Below are the code and all the weights of a small trained network. Each question names an input and a target symbol and asks about switching units off, where a switched-off unit gives its printed mean instead of its output.

import numpy as np


def w(rows, s, z=0):
    codes = np.array(rows[::2]) - 128.0
    scale = np.full(codes.shape[1], s)
    scale[-1] = z or s
    return codes * scale


def norm(h):
    return h / np.sqrt((h * h).mean(-1, keepdims=True) + 1e-5)


def softmax(a):
    e = np.exp(a - a.max(-1, keepdims=True))
    return e / e.sum(-1, keepdims=True)


def log_softmax(a):
    a = a - a.max(-1, keepdims=True)
    return a - np.log(np.exp(a).sum(-1, keepdims=True))


def net(x, mask):
    ids = ['αβγεηλμξσφψω'.index(c) for c in x.split()]
    T = len(ids)
    res = E[ids] + P[:T]
    u = 0
    for l in range(3):
        r = norm(res)
        for j in range(2):
            rows = slice(2 * j, 2 * j + 2)
            q, k, v = (r @ M[l][rows].T for M in (Q, K, V))
            z = softmax(np.where(np.tri(T) > 0, q @ k.T / 2**0.5, -1e9)) @ v
            o = O[l][rows]
            res = res + np.where(mask[u + j], z, o[:, -1]) @ o[:, :-1]
        u += 2
    return log_softmax(norm(res)[-1] @ U[:, :-1].T + U[:, -1])


Q, K, V, O = {}, {}, {}, {}
E = w([
[142,182,206,143,27,65,125,51,186,191,201],'α',
[110,193,151,92,109,80,60,77,116,118,154],'β',
[211,130,173,159,109,72,144,104,171,165,209],'γ',
[149,100,217,143,104,166,164,37,32,185,156],'ε',
[70,242,155,133,193,72,146,170,76,112,175],'η',
[145,131,224,82,140,77,152,142,95,128,44],'λ',
[142,151,208,252,78,93,93,198,139,198,95],'μ',
[141,129,140,35,83,104,107,143,161,230,150],'ξ',
[107,120,83,148,108,160,64,105,157,34,66],'σ',
[8,101,182,127,57,127,87,156,99,220,139],'φ',
[85,134,140,222,36,105,183,110,38,162,186],'ψ',
[172,141,73,160,160,108,82,120,74,194,121],'ω',
],0.014)
P = w([
[113,247,168,126,98,186,180,123,110,209,125],'0',
[105,164,139,138,122,133,114,82,112,173,120],'1',
[136,154,134,146,111,99,103,124,102,136,117],'2',
[141,133,156,153,97,80,90,117,94,123,123],'3',
[131,118,165,151,114,70,91,106,114,133,136],'4',
[118,108,174,147,118,63,112,123,126,94,133],'5',
[145,95,168,131,129,46,113,121,140,101,163],'6',
],0.012)
Q[0] = w([
[137,182,3,136,221,112,33,108,90,83,119],'0.h0',
[147,47,158,135,113,130,159,157,139,181,115],'0.h0',
[158,127,167,172,84,56,70,113,113,137,112],'0.h1',
[123,121,126,101,164,110,144,176,153,10,106],'0.h1',
],0.06)
K[0] = w([
[86,118,38,156,151,180,60,105,98,100,87],'0.h0',
[139,119,149,133,149,123,153,170,97,197,142],'0.h0',
[158,81,136,147,103,43,98,99,173,87,174],'0.h1',
[97,126,139,115,121,146,123,151,147,3,82],'0.h1',
],0.061)
V[0] = w([
[134,123,158,104,63,174,123,168,148,25,158],'0.h0',
[138,130,74,154,134,216,171,147,100,147,94],'0.h0',
[158,28,52,103,138,164,116,122,210,17,119],'0.h1',
[92,48,185,134,122,8,96,134,133,113,199],'0.h1',
],0.013)
O[0] = w([
[98,132,80,158,195,115,172,79,163,254,89,83],'0.h0',
[110,56,139,168,170,96,78,101,171,67,138,98],'0.h0',
[84,103,145,172,164,184,18,117,147,6,142,2],'0.h1',
[133,49,186,119,117,15,185,128,187,128,175,167],'0.h1',
],0.0054,0.024)
Q[1] = w([
[109,134,85,156,99,182,127,135,157,101,122],'1.h0',
[129,129,110,142,130,115,187,145,128,253,153],'1.h0',
[82,194,139,118,113,112,63,53,138,139,128],'1.h1',
[113,113,174,171,145,121,82,108,133,106,104],'1.h1',
],0.063)
K[1] = w([
[144,193,90,93,103,195,161,135,53,164,111],'1.h0',
[167,105,157,35,146,25,204,116,173,222,152],'1.h0',
[103,233,67,96,84,250,114,142,108,158,70],'1.h1',
[82,114,61,170,155,169,61,75,183,3,77],'1.h1',
],0.041)
V[1] = w([
[2,218,213,188,172,171,147,85,184,219,119],'1.h0',
[59,78,108,142,161,163,155,165,208,57,145],'1.h0',
[168,255,83,124,134,156,112,131,39,176,66],'1.h1',
[88,206,118,142,164,165,162,110,162,176,102],'1.h1',
],0.0093)
O[1] = w([
[63,199,190,53,38,79,185,103,110,158,152,135],'1.h0',
[184,185,83,66,30,184,162,201,8,140,116,6],'1.h0',
[95,21,220,120,114,1,178,108,214,135,176,188],'1.h1',
[105,137,206,117,33,100,163,140,116,132,153,132],'1.h1',
],0.0036,0.015)
Q[2] = w([
[173,132,184,120,126,40,193,128,175,252,163],'2.h0',
[141,44,135,171,146,74,243,129,217,203,178],'2.h0',
[114,177,110,141,91,208,6,69,102,1,126],'2.h1',
[119,89,161,164,91,129,180,212,127,162,145],'2.h1',
],0.043)
K[2] = w([
[92,211,172,140,124,97,209,102,122,181,149],'2.h0',
[148,191,202,127,99,87,182,175,89,229,142],'2.h0',
[166,190,201,105,117,96,217,127,119,254,121],'2.h1',
[139,163,111,154,109,122,153,133,171,41,166],'2.h1',
],0.041)
V[2] = w([
[59,68,204,151,132,38,121,98,212,35,190],'2.h0',
[186,192,71,150,123,107,78,86,56,173,86],'2.h0',
[163,149,95,59,58,201,117,100,136,126,236],'2.h1',
[189,232,57,154,160,229,95,106,86,210,1],'2.h1',
],0.013)
O[2] = w([
[149,125,172,142,111,52,76,94,137,113,180,124],'2.h0',
[147,142,82,125,157,178,122,155,121,80,122,149],'2.h0',
[121,154,110,134,147,136,147,158,108,183,95,83],'2.h1',
[118,138,57,140,169,254,58,165,81,49,89,5],'2.h1',
],0.0079,0.011)
U = w([
[128,204,163,121,82,134,160,97,145,181,180,192],'α',
[117,59,139,116,148,76,106,101,190,89,119,191],'β',
[244,103,113,146,162,120,140,136,167,66,153,102],'γ',
[159,74,164,123,139,198,157,44,34,118,132,77],'ε',
[82,213,125,156,220,97,140,152,77,102,177,76],'η',
[157,152,193,55,161,112,126,146,73,73,32,51],'λ',
[138,172,146,246,105,118,96,234,144,152,75,32],'μ',
[151,118,73,2,112,151,63,146,180,154,120,83],'ξ',
[108,142,85,153,81,194,119,90,210,93,78,253],'σ',
[22,61,131,97,94,144,83,206,97,166,125,63],'φ',
[83,114,72,208,82,132,189,123,35,98,163,64],'ψ',
[129,99,68,172,205,118,97,105,101,186,94,105],'ω',
],0.0094,0.0067)

Each question gives the input, a string of symbols that net reads in full, and the target symbol t.
The units are the heads (2 rows each of Q, K, V and O). Each row of codes is followed by its name. A weight is (code - 128) times the scale printed after its matrix; where a second scale follows, it is the last column's (O and U).
mask holds one flag per head, layer by layer. A switched-off head (its flag False) gives its mean, the last column of its rows in O, instead of its output. The means were averaged over made-up inputs and are rounded, as every weight is.
A unit's drop is (log p(t) with every unit on - log p(t) with that unit switched off) / (log p(t) with every unit on - log p(t) with every unit switched off).
The circuit of an input: a set's keep is (log p(t) with only the set's units on - log p(t) with every unit switched off) / (log p(t) with every unit on - log p(t) with every unit switched off). Starting from all 6 units, units are removed one at a time, each time the one whose removal leaves the highest keep (on an exact tie, the one counted first), for as long as the keep stays at least 0.8.
circuit, biggest first: the units of the circuit, biggest drop first
unit that matters most: the unit with the biggest drop
heads that matter: for each layer, one digit per head in row order, 1 if its drop is at least 0.15 and else 0, layers parted by /
drop when u is switched off: that unit's drop, to one decimal
input λ ω ω, target β: heads that matter -> 10 / 11 / 00
input σ μ μ, target μ: heads that matter -> 01 / 01 / 01
input ω φ ω, target β: circuit, biggest first -> 1.h1, 1.h0, 0.h0, 0.h1
input ξ σ β β ω γ, target γ: heads that matter -> 01 / 11 / 01
input σ ε ε, target ε: circuit, biggest first -> 0.h1, 2.h1, 1.h1, 0.h0
input ω σ γ, target γ: heads that matter -> 11 / 11 / 01
input σ λ λ γ β, target β: unit that matters most -> 1.h1
input β α σ γ ω μ η, target η: circuit, biggest first -> 0.h1, 1.h0, 0.h0
input ξ μ λ μ σ ψ, target ψ: heads that matter -> 11 / 11 / 01
input ω ω ω, target γ: circuit, biggest first -> 0.h0, 1.h0
input σ λ η ε, target ε: heads that matter -> 01 / 01 / 01
input μ ω η ω ω σ ξ, target ξ: heads that matter -> 11 / 11 / 01
input σ φ ω φ ε φ λ, target λ: circuit, biggest first -> 0.h1, 2.h1, 1.h1
input η σ β ε ψ ψ φ, target φ: circuit, biggest first -> 0.h1, 2.h1, 1.h0
input φ λ σ γ ω ψ, target ψ: circuit, biggest first -> 0.h1, 2.h1, 1.h0, 1.h1
input ω σ λ ξ, target ξ: unit that matters most -> 0.h1
input ω μ ω σ ω β, target β: heads that matter -> 11 / 01 / 01
input ω ε ψ μ μ σ φ, target φ: heads that matter -> 11 / 11 / 01
input η ω λ ξ ω ω, target γ: heads that matter -> 10 / 11 / 00
input φ β λ σ λ, target λ: drop when 2.h0 is switched off -> 0.1
input σ η φ μ γ ω, target ω: drop when 1.h0 is switched off -> 0.1
input η ω ε σ λ ε η, target η: drop when 0.h0 is switched off -> 0.2
